Here is a tiny trained network, its code and every weight. The questions are about switching its units off for an input and a target symbol, where a switched-off unit gives its printed mean instead of its output.

import numpy as np


def w(rows, s, z=0):
    codes = np.array(rows[::2]) - 128.0
    scale = np.full(codes.shape[1], s)
    scale[-1] = z or s
    return codes * scale


def f(y):
    return np.maximum(y, 0)


def softmax(a):
    e = np.exp(a - a.max(-1, keepdims=True))
    return e / e.sum(-1, keepdims=True)


def log_softmax(a):
    a = a - a.max(-1, keepdims=True)
    return a - np.log(np.exp(a).sum(-1, keepdims=True))


def net(x, mask):
    ids = ['Δβεηξφω'.index(c) for c in x.split()]
    T = len(ids)
    res = E[ids] + P[:T]
    u = 0
    for l in range(2):
        r = res
        for j in range(3):
            rows = slice(3 * j, 3 * j + 3)
            q, k, v = (r @ M[l][rows].T for M in (Q, K, V))
            z = softmax(np.where(np.tri(T) > 0, q @ k.T / 3**0.5, -1e9)) @ v
            o = O[l][rows]
            res = res + np.where(mask[u + j], z, o[:, -1]) @ o[:, :-1]
        u += 3
        y = f(res @ A[l][:, :-1].T + A[l][:, -1])
        res = res + np.where(mask[u : u + 12], y, B[l][:, -1]) @ B[l][:, :-1]
        u += 12
    return log_softmax(res[-1] @ U[:, :-1].T + U[:, -1])


Q, K, V, O, A, B = {}, {}, {}, {}, {}, {}
E = w([
[167,92,74,81],'Δ',
[8,230,227,44],'β',
[134,191,114,246],'ε',
[210,169,197,129],'η',
[207,218,90,62],'ξ',
[89,88,42,85],'φ',
[1,132,46,116],'ω',
],0.0096)
P = w([
[141,44,146,120],'0',
[175,204,138,137],'1',
[180,250,139,135],'2',
[173,231,137,133],'3',
[139,234,130,151],'4',
[90,247,58,125],'5',
[102,234,68,135],'6',
[56,175,78,165],'7',
[57,186,64,146],'8',
[24,174,51,162],'9',
[20,220,104,194],'10',
[67,173,53,132],'11',
[1,243,120,197],'12',
[110,192,23,101],'13',
],0.0061)
Q[0] = w([
[149,139,54,71],'0.h1',
[81,136,127,190],'0.h1',
[146,125,116,57],'0.h1',
[71,150,150,119],'0.h2',
[87,96,45,149],'0.h2',
[253,123,182,133],'0.h2',
[100,169,127,224],'0.h3',
[153,154,92,83],'0.h3',
[184,79,75,117],'0.h3',
],0.017)
K[0] = w([
[22,210,187,223],'0.h1',
[152,65,117,161],'0.h1',
[97,180,91,133],'0.h1',
[94,200,169,10],'0.h2',
[133,91,206,2],'0.h2',
[141,137,54,246],'0.h2',
[100,60,139,60],'0.h3',
[46,141,93,235],'0.h3',
[58,226,134,142],'0.h3',
],0.0096)
V[0] = w([
[115,151,179,78],'0.h1',
[63,164,112,80],'0.h1',
[123,251,146,147],'0.h1',
[75,110,112,131],'0.h2',
[84,151,106,197],'0.h2',
[122,159,107,136],'0.h2',
[102,128,138,154],'0.h3',
[154,105,154,87],'0.h3',
[152,132,85,189],'0.h3',
],0.013)
O[0] = w([
[66,92,190,116,98],'0.h1',
[49,120,127,67,145],'0.h1',
[61,142,211,198,255],'0.h1',
[97,65,77,72,119],'0.h2',
[1,100,75,148,167],'0.h2',
[69,93,131,150,170],'0.h2',
[98,89,103,166,130],'0.h3',
[165,88,195,88,86],'0.h3',
[160,134,117,180,166],'0.h3',
],0.0071,0.0066)
A[0] = w([
[72,238,9,162,96],'0.n1',
[84,104,73,41,146],'0.n2',
[124,236,206,228,106],'0.n3',
[152,113,151,246,253],'0.n4',
[138,49,51,130,183],'0.n5',
[58,63,197,233,173],'0.n6',
[106,96,175,105,157],'0.n7',
[126,119,35,165,150],'0.n8',
[214,166,212,107,148],'0.n9',
[35,53,104,119,58],'0.n10',
[17,101,81,170,101],'0.n11',
[89,3,78,123,77],'0.n12',
],0.0066,0.006)
B[0] = w([
[176,104,182,155,242],'0.n1',
[53,76,177,40,145],'0.n2',
[83,2,55,64,232],'0.n3',
[40,160,68,196,244],'0.n4',
[99,189,55,205,146],'0.n5',
[206,213,52,22,221],'0.n6',
[68,158,221,95,136],'0.n7',
[98,147,160,173,179],'0.n8',
[59,34,162,164,139],'0.n9',
[151,115,128,142,145],'0.n10',
[203,75,211,179,207],'0.n11',
[21,71,143,96,134],'0.n12',
],0.0044,0.011)
Q[1] = w([
[100,182,138,163],'1.h1',
[151,92,120,137],'1.h1',
[4,167,134,190],'1.h1',
[130,124,41,170],'1.h2',
[186,123,163,37],'1.h2',
[154,158,100,169],'1.h2',
[79,162,194,201],'1.h3',
[81,135,114,155],'1.h3',
[56,162,195,155],'1.h3',
],0.013)
K[1] = w([
[162,59,161,126],'1.h1',
[96,148,104,165],'1.h1',
[162,18,151,47],'1.h1',
[204,132,38,210],'1.h2',
[148,91,203,52],'1.h2',
[170,102,81,201],'1.h2',
[108,95,9,115],'1.h3',
[130,84,83,93],'1.h3',
[149,54,54,155],'1.h3',
],0.012)
V[1] = w([
[227,130,28,90],'1.h1',
[195,132,191,157],'1.h1',
[105,61,162,208],'1.h1',
[88,111,146,2],'1.h2',
[194,138,182,116],'1.h2',
[111,226,199,123],'1.h2',
[72,51,118,101],'1.h3',
[124,101,171,123],'1.h3',
[204,120,129,119],'1.h3',
],0.0094)
O[1] = w([
[169,123,67,210,113],'1.h1',
[102,114,221,231,75],'1.h1',
[166,203,203,100,126],'1.h1',
[206,59,155,136,4],'1.h2',
[61,96,93,210,53],'1.h2',
[59,34,146,89,114],'1.h2',
[254,166,146,85,156],'1.h3',
[120,130,164,175,97],'1.h3',
[115,102,120,171,93],'1.h3',
],0.0084,0.014)
A[1] = w([
[107,133,198,231,125],'1.n1',
[69,48,131,106,2],'1.n2',
[210,238,211,134,130],'1.n3',
[50,117,146,61,87],'1.n4',
[42,191,126,121,98],'1.n5',
[41,49,218,230,52],'1.n6',
[118,218,57,60,99],'1.n7',
[133,161,107,194,79],'1.n8',
[167,2,77,242,78],'1.n9',
[139,199,120,186,128],'1.n10',
[192,148,167,46,144],'1.n11',
[242,76,93,122,41],'1.n12',
],0.0061,0.0058)
B[1] = w([
[178,186,160,91,143],'1.n1',
[120,254,114,163,134],'1.n2',
[134,131,128,91,168],'1.n3',
[122,129,92,167,175],'1.n4',
[182,84,143,102,209],'1.n5',
[164,98,141,85,138],'1.n6',
[120,95,143,161,255],'1.n7',
[87,100,160,112,150],'1.n8',
[8,117,147,146,148],'1.n9',
[102,148,88,82,179],'1.n10',
[101,108,161,140,166],'1.n11',
[99,143,174,178,144],'1.n12',
],0.009,0.017)
U = w([
[66,67,131,178,119],'Δ',
[60,1,113,45,98],'β',
[53,177,74,55,163],'ε',
[142,172,209,169,113],'η',
[119,93,154,147,133],'ξ',
[188,37,62,114,221],'φ',
[164,106,113,31,3],'ω',
],0.0052,0.0056)

Each question gives the input, a string of symbols that net reads in full, and the target symbol t.
The units are the heads (3 rows each of Q, K, V and O) and the neurons (one row each of A and B). Each row of codes is followed by its name. A weight is (code - 128) times the scale printed after its matrix; where a second scale follows, it is the last column's (O, A, B and U).
mask holds one flag per unit, layer by layer, with each layer's heads first. A switched-off unit (its flag False) gives its mean, the last column of its rows in O or B, instead of its output. The means were averaged over made-up inputs and are rounded, as every weight is.
A unit's drop is (log p(t) with every unit on - log p(t) with that unit switched off) / (log p(t) with every unit on - log p(t) with every unit switched off).
The circuit of an input: a set's keep is (log p(t) with only the set's units on - log p(t) with every unit switched off) / (log p(t) with every unit on - log p(t) with every unit switched off). Starting from the 12 units with the biggest drops (on a tie, the unit counted first), units are removed one at a time, each time the one whose removal leaves the highest keep (on an exact tie, the one counted first), for as long as the keep stays at least 0.8.
circuit, biggest first: the units of the circuit, biggest drop first
top k neurons in layer l: the k neurons of layer l with the biggest drops, biggest first
heads that matter: for each layer, one digit per head in row order, 1 if its drop is at least 0.15 and else 0, layers parted by /
input ε φ β φ β Δ, target β: circuit, biggest first => (0.h1, 1.h2)
input β ε φ ω φ φ ξ ε ε ε Δ η φ η, target β: heads that matter => 100 / 100
input φ φ η ε φ φ ε ε ε ε η η ε β, target φ: circuit, biggest first => (0.h1, 1.h1, 1.h2, 0.n4)
input η Δ φ β, target η: top 3 neurons in layer 0 => (0.n6, 0.n9, 0.n3)
input φ Δ η η β φ, target φ: circuit, biggest first => (1.h1, 0.h1, 1.h2)
input Δ ω Δ ξ φ ε φ ε φ φ, target Δ: circuit, biggest first => (0.h1, 1.h1, 0.h2, 1.n9)
input β φ ε ξ, target β: circuit, biggest first => (1.h1, 0.h1, 1.h2, 1.n11)
input β ε η, target β: circuit, biggest first => (1.h1, 0.h1, 1.h2)
input Δ ε φ ω φ η ε ω, target Δ: circuit, biggest first => (0.h1, 1.h1, 0.h2)
input φ Δ ε ε β φ Δ ε β φ ε, target φ: circuit, biggest first => (0.h1, 1.h1)
input η Δ Δ ε φ β ξ ε η ε φ, target η: circuit, biggest first => (1.h1, 0.h2, 0.n3)
input Δ η ε φ φ ε ε ε ε ε ε β, target β: circuit, biggest first => (1.h2, 0.h3)
input φ ε ω ξ φ Δ Δ ε φ β Δ, target φ: circuit, biggest first => (0.h1, 1.h1)
input φ φ ξ, target φ: circuit, biggest first => (1.h1, 0.h1, 1.h2)
input φ ε ε ω β, target φ: circuit, biggest first => (0.h1, 1.h1, 1.h2)
input Δ η Δ η η Δ, target Δ: circuit, biggest first => (0.h2, 1.h1, 1.h2)
input β β ε φ φ ω, target β: top 2 neurons in layer 0 => (0.n2, 0.n4)
input β ε φ ε ω ε φ ε ε ε φ ε, target β: heads that matter => 101 / 100
input ω φ ω, target ω: heads that matter => 110 / 111
input ω η ε φ β ω ε η η, target ω: top neuron in layer 1 => (1.n3)
input ω ε η Δ ξ, target ω: top neuron in layer 0 => (0.n12)
input β β φ, target β: heads that matter => 100 / 110
input ω φ η β ε η Δ Δ ε η η ε, target ω: heads that matter => 110 / 101
input φ β ε φ φ φ ξ Δ β φ Δ φ η, target φ: heads that matter => 111 / 110
input ω η ε Δ, target ω: heads that matter => 110 / 101
input ω φ Δ ε φ β ε ω φ η, target ω: top 2 neurons in layer 1 => (1.n3, 1.n9)
input η φ ε φ ξ ε Δ ε Δ Δ φ ω φ ε, target η: top 2 neurons in layer 0 => (0.n6, 0.n9)
